Here is a tiny trained network, its code and every weight. The questions are about switching its units off for an input and a class, where a switched-off unit gives its printed mean instead of its output.

import numpy as np


def w(rows, s, z=0):
    codes = np.array(rows[::2]) - 128.0
    scale = np.full(codes.shape[1], s)
    scale[-1] = z or s
    return codes * scale


def f(y):
    return y / 2 * (1 + np.tanh(0.7978845608 * (y + 0.044715 * y**3)))


def log_softmax(a):
    a = a - a.max(-1, keepdims=True)
    return a - np.log(np.exp(a).sum(-1, keepdims=True))


def net(x, mask):
    res = np.array(x, float).reshape(1, 4) / 4 @ E
    y = f(res @ A[0][:, :-1].T + A[0][:, -1])
    res = res + np.where(mask, y, B[0][:, -1]) @ B[0][:, :-1]
    return log_softmax(res[-1] @ U[:, :-1].T + U[:, -1])


A, B = {}, {}
E = w([
[95,36,87,99,86,116,185,85,70,179,145,215],'x0',
[208,90,157,104,193,158,107,105,69,133,77,125],'x1',
[119,88,131,112,182,61,138,165,254,136,126,184],'x2',
[146,116,163,202,85,120,49,118,89,158,53,54],'x3',
],0.012)
A[0] = w([
[128,140,70,143,139,72,160,72,136,166,166,181,107],'neuron 1',
[132,132,138,79,135,189,147,99,116,152,94,150,138],'neuron 2',
[103,158,143,94,147,167,115,168,180,127,163,137,142],'neuron 3',
[183,99,176,133,127,136,83,91,141,113,129,113,104],'neuron 4',
[250,123,181,88,157,126,118,80,94,127,100,140,252],'neuron 5',
[145,137,117,74,150,160,148,100,103,124,89,151,188],'neuron 6',
[151,75,136,119,179,135,160,141,158,109,106,132,103],'neuron 7',
[91,55,130,110,180,117,142,110,133,160,77,164,146],'neuron 8',
[100,90,110,153,125,147,147,140,135,170,192,140,192],'neuron 9',
[120,81,157,146,69,124,109,182,160,153,103,114,77],'neuron 10',
[248,156,193,175,157,99,38,133,142,159,116,130,158],'neuron 11',
[145,171,142,133,119,106,157,124,167,99,114,118,116],'neuron 12',
[126,151,108,100,144,127,151,158,181,90,151,103,169],'neuron 13',
],0.011,0.0027)
B[0] = w([
[48,125,102,145,132,109,119,128,122,103,92,180,221],'neuron 1',
[169,142,73,147,89,138,132,123,141,135,192,102,161],'neuron 2',
[103,124,69,72,172,168,125,149,162,95,132,71,216],'neuron 3',
[74,98,139,71,143,136,128,156,216,147,148,83,178],'neuron 4',
[197,80,99,144,165,163,133,147,171,141,217,86,234],'neuron 5',
[166,196,114,116,99,155,145,77,199,147,184,119,174],'neuron 6',
[172,176,140,198,60,73,83,73,104,143,125,141,189],'neuron 7',
[142,160,184,209,74,56,126,79,88,179,92,170,212],'neuron 8',
[130,145,165,162,118,87,149,104,78,92,42,145,199],'neuron 9',
[119,154,74,130,146,143,124,150,155,175,153,90,171],'neuron 10',
[113,85,137,2,196,140,134,174,174,70,122,102,253],'neuron 11',
[144,127,90,71,152,160,120,191,152,107,117,93,177],'neuron 12',
[100,71,132,91,193,101,139,152,195,102,166,100,226],'neuron 13',
],0.0094,0.012)
U = w([
[107,60,145,6,179,139,136,197,155,36,153,128,105],'0',
[225,137,104,121,92,131,141,113,122,215,226,159,77],'1',
[121,172,190,162,47,94,133,87,2,128,42,223,245],'2',
],0.0067,0.0013)

Each question gives the input, the list of numbers given to net, and the class t.
The units are the neurons (one row each of A and B). Each row of codes is followed by its name. A weight is (code - 128) times the scale printed after its matrix; where a second scale follows, it is the last column's (A, B and U).
mask holds one flag per neuron, in row order. A switched-off neuron (its flag False) gives its mean, the last column of its row in B, instead of its output. The means were averaged over made-up inputs and are rounded, as every weight is.
A unit's drop is (log p(t) with every unit on - log p(t) with that unit switched off) / (log p(t) with every unit on - log p(t) with every unit switched off).
The circuit of an input: a set's keep is (log p(t) with only the set's units on - log p(t) with every unit switched off) / (log p(t) with every unit on - log p(t) with every unit switched off). Starting from the 12 units with the biggest drops (on a tie, the unit counted first), units are removed one at a time, each time the one whose removal leaves the highest keep (on an exact tie, the one counted first), for as long as the keep stays at least 0.8.
circuit, biggest first: the units of the circuit, biggest drop first
unit that matters most: the unit with the biggest drop
k most important neurons: the k neurons with the biggest drops, biggest first
drop of u: that unit's drop, to one decimal
input [6,3,5,6], class 2: unit that matters most : neuron 8
input [3,-2,-2,7], class 2: 4 most important neurons : [neuron 5; neuron 13; neuron 3; neuron 11]
input [3,-3,5,8], class 2: circuit, biggest first : [neuron 5; neuron 13]
input [1,0,2,0], class 2: 2 most important neurons : [neuron 11; neuron 5]
input [4,5,3,-1], class 1: 3 most important neurons : [neuron 5; neuron 6; neuron 2]
input [8,4,-6,-7], class 1: 3 most important neurons : [neuron 6; neuron 2; neuron 5]
input [0,8,6,1], class 1: 2 most important neurons : [neuron 7; neuron 8]
input [8,3,-2,5], class 1: 2 most important neurons : [neuron 5; neuron 2]
input [-2,-8,-4,2], class 2: drop of neuron 3 : 0.2
input [4,3,6,4], class 2: drop of neuron 8 : 0.3
input [5,7,3,-5], class 1: drop of neuron 6 : 0.3
input [-1,4,-6,-1], class 1: drop of neuron 13 : 0.1
